[-5.47 -3.42 -2.49  3.85  0.60 -0.31 -1.20  6.85  0.67  5.64  3.42 -2.80
 -2.59 -3.47 -3.26  3.90  0.44  2.59  0.82 -2.13 -1.05  0.01  3.21  0.66
  1.83  2.93 -2.87  2.87  2.80  1.48  0.95  3.51  1.15 -2.51 -1.39]  Q_387
[ 0.06 -5.33  3.07  3.47 -0.74 -1.26 -3.60  5.59 -0.96  5.55  3.19 -0.21
  0.13 -3.80 -3.66  3.62  4.21  2.36 -3.55 -5.82  0.14 -2.24  4.84  0.43
  1.85  1.60  1.60  1.18  3.27  0.76 -0.11  2.18 -5.47 -3.39  2.29]  Q_77
[ 0.14 -2.23 -2.49  3.85  0.60 -0.31 -1.20  6.85 -2.20  5.64  3.42 -2.80
 -2.59 -3.47 -3.26  3.90  0.44  2.59  0.82 -2.13 -1.05  0.01  3.21  0.66
  1.83  2.93 -2.87  2.87  2.80  1.48  0.95  3.51  1.15 -2.51 -1.39]  Q_787
[-0.25  4.10 -2.69 -3.10  0.91  1.62  2.42 -3.91  0.95 -4.91 -2.83 -0.17
 -0.31  3.56  2.92 -3.25 -3.68 -1.50  3.27  5.58 -0.40  3.01 -4.21  0.00
 -2.04 -1.69 -1.35 -0.65 -2.44 -0.53 -0.63 -1.39  5.13  3.48 -2.15]  Q_995
[-0.21 -7.83  2.23  3.03  0.20  0.05 -4.80  8.61  0.03  5.83  3.49 -1.65
 -0.72 -2.79 -4.47  3.60  3.73  2.92 -2.22 -4.78 -1.17  0.56  4.84  0.71
  0.91  0.86  0.45  2.29  4.46  1.58 -1.43  3.65 -3.54 -1.77  1.55]  Q_936
[-3.19  1.55  3.35 -3.83  1.67  4.95 -6.34  2.86  0.17 -4.31 -3.48 -0.05
  1.29  5.04 -0.09 -3.75  0.31  2.36 -0.72  4.55 -1.29  8.31 -1.37  2.75
 -5.00 -5.77  3.52  0.82  1.33  0.25 -7.63  1.15  0.61  6.34  0.27]  Q_196
rev: [ 3.52 -5.77 -5.00  2.75 -1.37  8.31] -> Q_196
rev: [-1.37  8.31] -> Q_196
rev: [-3.39 -5.47] -> Q_77
q: [ 0.14 -2.23 -2.49  3.85  0.60 -0.31 -1.20  6.85 -2.20  5.64  3.42 -2.80
 -2.59 -3.47 -3.26  3.90  0.44  2.59  0.82 -2.13 -1.05  0.01  3.21  0.66
  1.83  2.93 -2.87  2.87  2.80  1.48  0.95  3.51  1.15 -2.51 -1.39] -> Q_787
rev: [-2.24  0.14] -> Q_77
rev: [-4.80  0.05  0.20  3.03] -> Q_936

[ 5.23  2.44 -1.57  6.17 -2.48  2.99  3.48  5.72  1.95  1.91  6.72  3.42
  5.45  4.20  3.24 -0.68  1.67 -2.59  1.35  3.74  0.05  5.50  5.52 -5.19
  4.39 -4.04 -3.98 -6.17 -2.51 -6.74  1.71  5.57 -2.61 -1.20  2.27  6.07
 -3.05  3.34 -1.45 -0.14  3.94 -3.73  4.92]  Q_646
[ 4.74  2.19 -7.53  3.97 -2.88  0.90  2.07  2.06  0.58  2.10  0.81  3.20
  5.00  0.56  4.64 -5.51 -5.84 -7.18 -6.35 -5.27 -1.17  1.58  3.32  0.36
  6.27 -1.50 -0.61 -1.94 -0.57 -2.13  0.55  2.66  1.61 -0.10  0.14  2.44
 -3.70  0.31  4.73 -3.95  3.10  6.46 -7.73]  Q_116
[ 2.06  0.58  2.10  0.84  3.20  5.00  0.56  4.64  3.35  2.46  2.99 -3.26
  0.19 -0.17 -3.25  3.22  3.74  4.33  4.53  2.71 -4.52  3.40  2.57 -3.54
 -0.94 -1.43  3.46  2.54 -5.00  2.46  1.92  0.25 -3.18  4.24  3.56  0.61
  1.36 -3.81  2.48  1.13  0.20  3.42  2.23]  Q_173
[-3.81  4.14 -4.89  3.97 -2.88  0.90  2.07  2.06  0.58  2.10  0.81  3.20
  5.00  0.56  4.64 -5.51 -5.84 -7.18 -6.35 -5.27 -1.17  1.58  3.32  0.36
  6.27 -1.50 -0.61 -1.94 -0.57 -2.13  0.55  2.66  1.61 -0.10  0.14  2.44
 -5.08  5.04  0.62 -4.62  1.57 -1.16  1.44]  Q_592
[-4.02 -4.33 -3.16 -2.21 -3.40 -7.49 -0.04 -3.26  2.32  5.66 -4.00 -2.89
 -2.68 -4.96 -4.11 -2.84 -4.01  0.66 -3.14 -1.39 -1.22 -0.61 -0.04 -1.04
  0.36 -5.06  3.78  5.07  2.79  3.12 -0.94 -6.91  6.89  4.74  2.19 -7.51
 -2.28 -5.36  4.27 -4.45 -7.36  4.66 -1.84]  Q_603
rev: [-7.51  2.19  4.74] -> Q_603
q: [-3.81  4.14 -4.89  3.97 -2.88  0.90  2.07  2.06  0.58  2.10  0.81  3.20
  5.00  0.56  4.64 -5.51 -5.84 -7.18 -6.35 -5.27 -1.17  1.58  3.32  0.36
  6.27 -1.50 -0.61 -1.94 -0.57 -2.13  0.55  2.66  1.61 -0.10  0.14  2.44
 -5.08  5.04  0.62 -4.62  1.57 -1.16  1.44] -> Q_592

[-0.23 -1.24 -0.66  2.21  0.50  1.93 -2.91  0.75  2.47] = Q_633
[-1.92 -3.28  2.34 -1.45 -3.31 -1.78  2.14  3.45 -0.69] = Q_638
[ 5.14  4.79 -0.98 -1.52 -3.26  3.46  0.66  4.86 -0.47] = Q_489
[-2.30  1.98  2.80  9.54  0.77  8.14 -0.93  1.10  3.99] = Q_52
[-2.11 -0.15  3.32 -0.85  1.27 -1.09  3.83 -1.98 -1.58] = Q_889
[-3.26  3.49  0.66  4.86 -0.47 -0.18 -4.92 -1.78  4.83] = Q_310
[-0.54  1.81  1.06  4.75  5.97  1.91 -2.61 -4.27  3.77] = Q_221
[ 4.42  7.10 -2.30  1.98  2.82  9.54  0.52 -1.90  3.60] = Q_821
[-1.49 -1.09  2.08 -3.88 -2.74 -0.03  5.51  1.65 -4.42] = Q_769
[ 4.02  2.74 -1.18 -2.22 -3.90  0.22  0.23  4.97 -1.64] = Q_851
rev: [-2.61  1.91  5.97  4.75  1.06  1.81 -0.54] -> Q_221
rev: [ 0.23  0.22 -3.90 -2.22 -1.18  2.74] -> Q_851
rev: [-0.47  4.86  0.66  3.46 -3.26] -> Q_489
rev: [ 9.54  2.82  1.98 -2.30] -> Q_821
rev: [-4.42  1.65] -> Q_769
q: [ 5.14  4.79 -0.98 -1.52 -3.26  3.46  0.66  4.86 -0.47] -> Q_489

[ 3.86  4.31 -9.09  3.32 -3.45 -7.51  4.52] : Q_428
[-2.38 -0.45  0.57 -8.17 -3.58  3.87  4.91] : Q_986
[ 2.15  7.47 -6.27 -8.47  2.68 -3.11  4.60] : Q_624
[ 2.73  7.07 -8.47 -6.27  2.68 -3.11  6.65] : Q_675
[ 6.07  6.80 -1.74  8.00 -9.47 -7.55  7.33] : Q_248
[-8.47  2.73  7.07 -2.98 -8.77  0.91 -2.44] : Q_634
rev: [-3.11  2.68 -8.47 -6.27] -> Q_624
rev: [-8.47  7.07  2.73] -> Q_675

[ 5.69  2.86 -1.83  3.07 -5.92 -2.49 -1.43  0.29  2.71] : Q_484
[ 1.87 -4.28 -7.19  1.88 -4.30 -0.53 -0.49  4.57  1.60] : Q_531
[ 3.53  1.20  4.34 -5.77 -0.07  5.83  1.09  1.37  3.12] : Q_627
[-1.65  0.42  5.22 -4.04 -1.35  1.68 -1.26  0.13  8.52] : Q_181
[-1.65  0.42  5.22 -4.04 -1.35  1.68  2.57 -0.73 -1.21] : Q_442
[-2.85 -5.09  3.10 -4.10  0.04 -6.57  1.01 -0.68  3.19] : Q_998
[ 0.42  5.22 -4.04 -1.35  1.68 -1.26  0.10  1.13  7.30] : Q_343
rev: [ 0.13 -1.26  1.68 -1.35 -4.04  5.22  0.42] -> Q_181
rev: [-1.21 -0.73] -> Q_442

[-2.25  5.81 -0.54 -0.13 -0.32  0.86  3.63  0.93 -2.28 -5.47 -0.45 -3.09
 -0.77 -1.38  6.66  3.34  2.65  1.52 -3.37  0.87 -5.66 -3.12  1.33 -0.43
 -2.27  6.48  5.77] : Q_178
[ 3.63  3.32  0.53  4.33 -0.65  4.83  0.83 -2.58  8.51 -0.01  9.13 -2.14
 -0.66  1.09 -2.53  5.98 -3.30 -3.31 -1.10  1.58  1.82  9.49  0.70  4.33
 -1.73 -0.18 -2.97] : Q_604
[ 4.25 -3.31  2.12  0.75  1.29  2.45 -0.78 -3.70  5.93  4.82  0.79  2.19
  2.83 -4.24 -1.64  1.57 -0.17 -1.27  1.50  0.32  4.67  8.51  2.53  1.38
  2.65 -3.26 -2.31] : Q_16
[ 0.02  0.00  1.15  1.41  2.11  3.13  2.15 -1.55  3.23 -0.98  2.09 -0.94
  0.28 -2.70  1.20  4.23 -0.50 -4.78 -2.15  0.13 -1.34  5.42  0.04  1.28
 -0.90  0.71  1.23] : Q_508
[ 4.59 -0.93  1.66  2.69  0.08  3.43 -0.64 -2.35  7.58  4.20  5.55  1.21
  1.18  1.24 -4.88  2.63 -2.60 -2.25  1.64  1.40  4.77  9.23  1.14  3.11
  1.16 -2.97 -4.25] : Q_621
[ 2.61 -4.19  2.06  0.58  3.24  2.50 -0.40 -3.42  5.25  3.39  0.19  2.20
  2.73 -1.64 -4.24  1.95  0.62 -2.43  1.95 -0.98  3.94  7.94  1.27  1.11
  2.45 -3.35 -1.05] : Q_497
[ 0.69  2.50  0.74  3.01 -2.73  0.19  1.01  5.79 -0.94  3.05  5.20  0.66
 -2.21  3.73  3.05 -1.04 -4.94 -2.43  1.95  4.54 -0.24 -1.48 -1.50  2.04
 -1.29  0.87 -3.06] : Q_335
[ 2.75  2.36 -0.03  1.32 -3.24  1.21  0.45  2.73  1.96  2.38  5.29  1.40
 -0.54  1.85  0.80 -0.76 -4.03  0.74  2.79  3.88  1.50  0.59 -2.66  2.46
  1.36  0.56 -4.86] : Q_926
[ 1.31  5.14 -0.94  0.38 -1.80 -0.05  0.84  3.78 -0.50 -0.91  3.26  1.30
  0.23  3.14  3.13 -1.02  0.83  7.02  3.17  2.32  1.13 -4.49 -1.82  1.72
  2.15  3.39 -0.65] : Q_902
[ 1.91  3.85  0.01  2.97 -4.19  1.00  0.89  4.32  0.92  2.20  6.90 -0.15
 -2.31  3.35  2.11 -0.19 -5.74 -1.55  1.66  4.89 -0.13 -0.11 -1.97  2.77
 -1.20  1.25 -4.54] : Q_389
q: [ 0.69  2.50  0.74  3.01 -2.73  0.19  1.01  5.79 -0.94  3.05  5.20  0.66
 -2.21  3.73  3.05 -1.04 -4.94 -2.43  1.95  4.54 -0.24 -1.48 -1.50  2.04
 -1.29  0.87 -3.06] -> Q_335
q: [ 2.61 -4.19  2.06  0.58  3.24  2.50 -0.40 -3.42  5.25  3.39  0.19  2.20
  2.73 -1.64 -4.24  1.95  0.62 -2.43  1.95 -0.98  3.94  7.94  1.27  1.11
  2.45 -3.35 -1.05] -> Q_497
rev: [-2.28  0.93] -> Q_178
rev: [ 2.12 -3.31] -> Q_16

[ 1.56  3.58 -3.48 -0.82  1.58  0.99  0.91 -0.05 -8.76 -4.97 -2.77  1.11
  4.29 -3.05  3.91 -1.51  1.12  1.13 -0.35 -3.65 -4.15 -1.55 -2.18 -2.04
  0.08 -0.42  2.36  0.80 -0.13  0.67  3.78  1.71  3.94 -4.10  0.34 -0.51
  0.09 -1.93  1.48 -3.58  2.69 -0.38 -0.56 -0.82  3.64 -8.18 -2.52  3.63
 -0.10  4.00  2.45  0.95 -5.44  1.28]  Q_762
[ 1.77  6.95 -1.26  0.04  2.31 -0.92  3.83 -1.10 -7.12 -3.58 -1.04  0.70
  3.05 -0.68 -0.08 -1.13  0.90  0.74 -0.56 -1.13 -1.84 -0.45  2.12 -0.82
 -0.61 -1.84  2.13  0.68 -0.02  0.06  4.10 -0.08  3.65 -2.06 -1.91 -1.52
 -1.65 -1.36 -0.66 -1.30  2.00  0.93 -0.34  1.48  0.97 -3.57 -2.48  3.32
  1.04  3.12  1.06  0.71 -2.02  0.16]  Q_259
[ 0.99  2.10 -1.37 -0.39 -0.43  0.13  2.08 -0.52 -0.96 -0.95 -0.99  0.08
 -0.64  0.11 -1.74 -0.73  0.74  0.22 -0.06 -0.59 -0.11 -0.05  1.11 -0.86
 -0.39 -1.36  0.15 -0.65  0.12  0.54  0.28  0.06  0.05 -0.47 -0.77 -1.54
  0.43 -1.18  0.03 -1.14  1.72 -0.64 -0.35  0.19  0.72 -0.40 -0.36  0.16
  0.40  1.47 -0.03  0.88 -1.81 -0.84]  Q_835
[ 1.92 -4.29 -3.31 -0.76  1.41  1.09  0.50  0.17 -8.32 -4.83 -2.67  1.08
  4.06 -3.02  4.13 -1.41  1.11  1.11 -0.34 -3.84 -3.95 -1.52 -2.95 -1.83
  0.23 -0.22  2.32  0.55 -0.10  0.69  3.34  1.72  3.92 -3.96  0.53 -0.18
  0.21 -1.80  1.54 -3.66  2.64 -0.56 -0.60 -0.75  3.61 -8.13 -2.34  3.46
 -0.13  3.93  2.43  0.88 -5.52  1.19]  Q_87
[ 1.25  5.81  2.94  1.42  2.09 -2.47  3.64 -0.97 -0.87 -0.38  2.32 -0.08
  1.00  0.81 -2.55  1.05 -0.69 -0.24 -1.50  3.03  0.24  0.46  3.69  1.57
 -0.77 -1.21  0.51  0.86 -0.59 -1.30  2.01 -1.89  0.89  0.67 -2.58 -0.39
 -3.16  1.27 -2.37 -0.38 -3.58  2.69  0.36  2.85 -2.96  1.14 -1.76  0.77
  1.16 -1.56 -0.91 -0.95  4.71  0.05]  Q_124
[-0.97 -3.32 -1.37 -0.54 -0.14  1.19 -3.73  0.36 -1.85 -1.16 -1.06  0.43
  1.45 -2.16  4.25 -0.32 -0.04  0.25 -0.48 -2.42 -2.23 -1.05 -4.38 -0.67
  0.35  1.06  0.35  0.55 -0.60  0.29  0.08  1.56  0.73 -1.56  0.87  1.80
  0.59 -0.25  1.58 -1.49  0.01 -0.83 -0.03 -1.93  1.94 -4.29 -0.65  0.54
 -1.06  0.53  1.50 -0.02 -2.40  1.42]  Q_826
rev: [ 1.94 -1.93] -> Q_826
rev: [-4.29  1.94] -> Q_826
rev: [-0.38  2.69 -3.58] -> Q_762
rev: [ 0.80  2.36 -0.42  0.08] -> Q_762
rev: [1.06 3.12 1.04 3.32] -> Q_259

